B:
1: [  7  -2  19   9  13   6 -30  -1 -21  11  -9  13  -3  -2  23  12   1  -6
  12 -16  14   2  -4]
2: [-11   4  -4   5 -18  -7  18  -2  15   6   4  -8   6  -2  -5  -3  -3  13
  16   2 -21 -16  -7]
3: [ -6   9  17  -7  14  16  -8  -3   8 -10   8  21  13 -15   2 -11   6   6
  -8  14  11  -2 -11]
4: [-10  17  17  -4  16  18 -11  -3  10 -11   9  24   2  -9   0  -8   4   5
 -19  11  18   2  -9]
5: [-11  -3 -14   7  -3  -1   7  -6  12   3  10 -15  29   5  -7  -5 -11  12
 -11   2 -23  -7   3]
6: [ 11 -11  23   9  -2  -1  -6   1   6  15  -3   1 -14   2  12   6  -1  -3
  43 -17  -2  -3  -5]
7: [ 13  -1 -10   3  16   4 -21   0 -18   1  -9   7   0   5   7   9  -1  -9
 -21  -4  17  13   8]
8: [-13   7  14  -4  14  16  -2  -4  11  -4   8  17  12  -9   0  -7   3   9
 -12  17   7  -1  -8]
9: [-13  -4   0   5 -12 -14  17  -3  16   5   4 -11  14   1  -6  -7  -4  14
   9   6 -20 -14  -6]
10: [-12   4   4   5 -20 -13  18  -3  14   8   1  -3  -2   0  -4  -5  -3  11
  13   1 -19 -14  -8]
11: [-12  -4  -5   9 -10  -8  16  -6  16  11   7 -14  21   1  -3  -2  -4  13
   4   6 -24 -13  -9]
12: [ -7  -3 -10   4   7  10   0  -4  10  -5   7  -3  23  -2  -4  -2  -3   8
 -21   9  -6   2   2]
13: [ 14  -3  13   7   8   6 -21   1 -16   9  -8   7  -3   2  13   6  -1  -5
  11 -10   9   4   3]
14: [ 11  -3   2   8  -2  -1  -7   6   1   2   2 -10   0   3   1   2  -6   2
  13 -13 -10   5   4]
15: [ 18 -14  21   1  -1  -4  -4   3   7   3  -6  -2 -22   0   5   6   9 -13
  49 -13   3   5  -1]
16: [ -4   7  -9  -1  18  17 -19  -2 -21  -2  -8   7   4  10   6   8   1  -7
 -49  -1  23   7   7]
17: [  3 -15 -17  -1  -7 -12  21  -3  19   1  -3  -5   3  -5  -9   1   9  -2
  21  20  -6  -9   1]
18: [ -9   4 -11  13  -3  -2   0  -1   4   8  11 -18  31   8  -4  -6 -12  21
 -17 -10 -31  -6   3]
19: [  2  -2 -14   9   3   0  -2   0   2  -3   9 -15  24   6  -6  -5 -14  16
 -22  -3 -19   1   7]
20: [ -7   9  -7  -1 -24   6  19  -1   4   1   5 -10  -5  -3  -4  -4   1  11
  10   1 -20  -7   0]
21: [-12  -2  -9   6  -2  -4  12  -1  10   6   7 -15  26   4  -6  -1  -7  16
 -10   1 -23  -8   0]
22: [-28  23  10   0 -31  16  21  -5  -7  11   7 -12  -6  -3   0  -4   2  12
   8 -15 -26 -19 -10]
23: [ 24  -5 -25   5   6   0 -10   5  -3 -11  -2  -9   3   7 -10  -2  -8  -4
 -24   9  -2  15  15]
24: [-27  21  14  -1 -29  19  19  -2  -7   9   9 -11  -7  -7   6   2   0  11
  11 -25 -26 -15  -8]
25: [ 11   0  -2   7  12   5 -22   1 -18   1  -6   4   1   4   6   5  -4  -6
  -9  -7  10   7   6]
26: [ -2   2 -11   3  16  15 -18  -1 -15  -2  -3   5   8  10  -2   7  -3   0
 -41  -3  17   9   6]
27: [ 10   1 -10   2  17   2 -22   0 -24   0 -13   8  -3   3   8   7  -6  -8
 -29  -6  20   9  11]
28: [-38  24  30  13 -29   7  18 -11   8  22  10  -7  11   0   3  -8  -7  30
  13 -15 -34 -27 -21]
29: [-20   7  10  10 -18 -16  17  -8  18  10   6  -4  10   0  -4  -8  -7  19
  16  -1 -27 -20 -13]

[  2   1  -1 -19  28   4   4   9  -1   0   3  14  -2 -44   1  22  -8 -20
   6   8 -16  14  -3  15   3   0  -8  -7  -1  17  15   1  -8   2]  29
[ 14   4   0 -14  23  21  -1   5   7   8 -12  22  -2 -37  -3  23  13  -1
  10   5  -8  12 -15   3   7 -14 -14 -13  -4   7   4  -2   1  18]  22
[  1   8  -6  -7  16   5   6   1   4   1  -8   9  -5 -29  -6  19   4   1
  -4  -1   5  -1  -6  -4  -2  -7 -17  -9  -1   2  -4  -4   7  -2]  20
[ -1   6  -7 -11  20   2   6   5   0  -1  -2  12  -3 -35  -1  19  -4  -8
  -1   3  -3   5  -3   5   0  -3 -13  -8  -1   9   6  -2   0  -5]  2
[-12  -1   2  18 -14  -7  -8  -9  -4   1   4 -14   3  27  -4  -8   5   5
   2  -1   0  -3 -13   3   1   3  13   8  -6  -2  -7   7  -1  15]  27
[-13   3 -15  26  -9 -21   5  -5  -6  -4   0  -5  -2  12  -3   1   2  13
 -15 -15  16 -15   2  -7   1  -2  -3   8   3 -11 -15  -3   7  -8]  23
[  9 -14  23 -24 -28 -12   8  14  15  -2   0   2   0   6   3 -19   7  19
  -8   1   1   5 -13 -18  -6  -3   1   0  14   3   0 -10 -11  18]  15
[  0   3 -22  12   7   2  -1   0 -15  -3   3  -1   2   5  10   0  -7  -9
  -2  -1   0  -1  17   5   6   7   3   3   0  -6   9   3   8 -20]  12
[  1   5   1 -19  23   6   7   2   1  -1  -2  10  -5 -39  -5  21  -6 -13
   0   4  -5   7  -5   6  -3  -1 -15  -9  -1  10   5  -1  -1  -2]  10
[ 13  -2 -11   2  10  20   3 -27 -18   2  10   2   0  27  -2  -6 -12 -31
  12  -3  -4  -7  23  -5   2  17   8   5  -1 -21   1   8  15 -24]  4
[ -2  -8  11   0 -20   1  -2  10   2  -2  15 -12   5  20   1 -17  10   5
   4  11 -11   3 -28 -13  -3   1  17   8   5   5   5   1  -8  27]  1
[ -2   4 -21   6  17  -2   0  15  -8  -4   3   5   2 -23  12  13  -3  -6
  -3   3  -7   6   7  14   8  -2  -4   0   1   9  15  -1  -2 -10]  21
[ -2  -3 -23  19  17  -9   0  19  -5  -1   9  16   4 -16  11  13   6  -3
   5  -3 -12   6  -1  18  18 -13   1   8   5   6   8  -2  -9   7]  18
[ -1   5  -7 -10  20   1   5   9  -3  -3   1   5  -2 -34   4  15  -8 -11
  -2   5  -7   8   3  10   0   1  -9  -6   0  12  13  -1  -2  -8]  9
[ 17   1   3 -14  15  21  -4  10  13  11 -14  25   0 -33   0  16  17   4
  13   6  -9  15 -14   6   9 -18 -12 -11  -4   7   4  -3  -4  24]  24
[ -6   0 -23  22  10 -13   1  10  -9  -3   6   7   3  -6   8   8   2   1
  -2  -7  -2  -2   4  11  13  -7   1   8   3  -1   2  -1  -2  -3]  19
[  1  -7  -2   3 -10 -13   6  13   5  -2   5   7   1   0   2  -2  10  13
  -4  -5  -1  -1 -12  -6   5 -11  -1   5  10   0  -3  -8  -6  14]  14
[ -8  -4  -2  20  -5  -8 -12 -15 -16   6  -1  -7   4  23   0  -2   2   0
   7  -4  -4   6  -8  20  10   8  14   7 -11  -3  -2  13  -1  16]  26
[ -1   4 -14  -3  17   0   1  14  -8  -4   1   3   0 -31  10  12  -8  -9
  -2   7  -8   9   7  12   4   2  -5  -5   0  13  18  -1  -2 -12]  11
[ -8  -1   3  21  -7  -3 -16 -22 -16   8  -5 -12   4  28  -3  -3   0   1
   8  -2  -2   7  -6  21   8  11  16   4 -17  -4  -4  16   2  17]  16
[ -3   3 -24  11  14  -4   0  15  -9  -3   4   5   3 -15  12  10  -2  -5
  -1   1  -6   4   8  13  10  -4  -2   2   2   7  14   0  -2 -10]  5
[ 16  -4   0 -22  40  20  -1   5   0   9   2  30   1 -55   3  29   6 -23
  24  12 -32  30 -18  24  15 -10  -9  -9  -3  19  20   4 -13  28]  28
[ 10 -16  16 -21 -25 -10   6  19   9  -2   8   5   3   4   7 -16   9  14
  -2   5  -9  10 -20 -12   0  -3   6   3  14   6   8  -8 -14  25]  6
[ 10   2 -17   3  12  20   1 -10 -16  -2   9   0   2  15   6  -7 -12 -26
   7   2  -5  -3  24  -5   2  13   7   4   1 -13  10   5  12 -28]  8
[ -1  -9   7   0 -19  -8   2   9   0  -5  12  -8   4  18   1 -14  10   9
  -2   4  -6   1 -23 -13  -1   0  11   8   7   1   2  -2  -6  21]  13
[ -5  12 -10 -11   4  -2   5   4  -6  -8  -6 -11  -4 -22   6   5 -15  -2
 -17   6  10  -2  12  -3 -10  12 -10 -10  -1   7  12  -2   9 -29]  17
[ 11   2 -15   0  12  26   3 -11 -14  -3  12  -2   1  22   3  -9 -13 -30
   9   4  -5  -9  28 -12  -3  15   7   3   2 -16   8   3  15 -34]  3
[ -8  -5   1  13 -15 -10  -1   0  -3  -2   9  -9   3  21  -2  -9   7   8
  -2   0  -2  -3 -17  -5   1   0  11   9   2  -2  -4   1  -3  16]  25
[-11  -2   2  18 -15 -10  -5  -7  -4   0   5 -13   2  27  -5  -8   5   9
  -1  -2   2  -5 -14  -2  -1   2  12   8  -4  -2  -8   5   0  13]  7
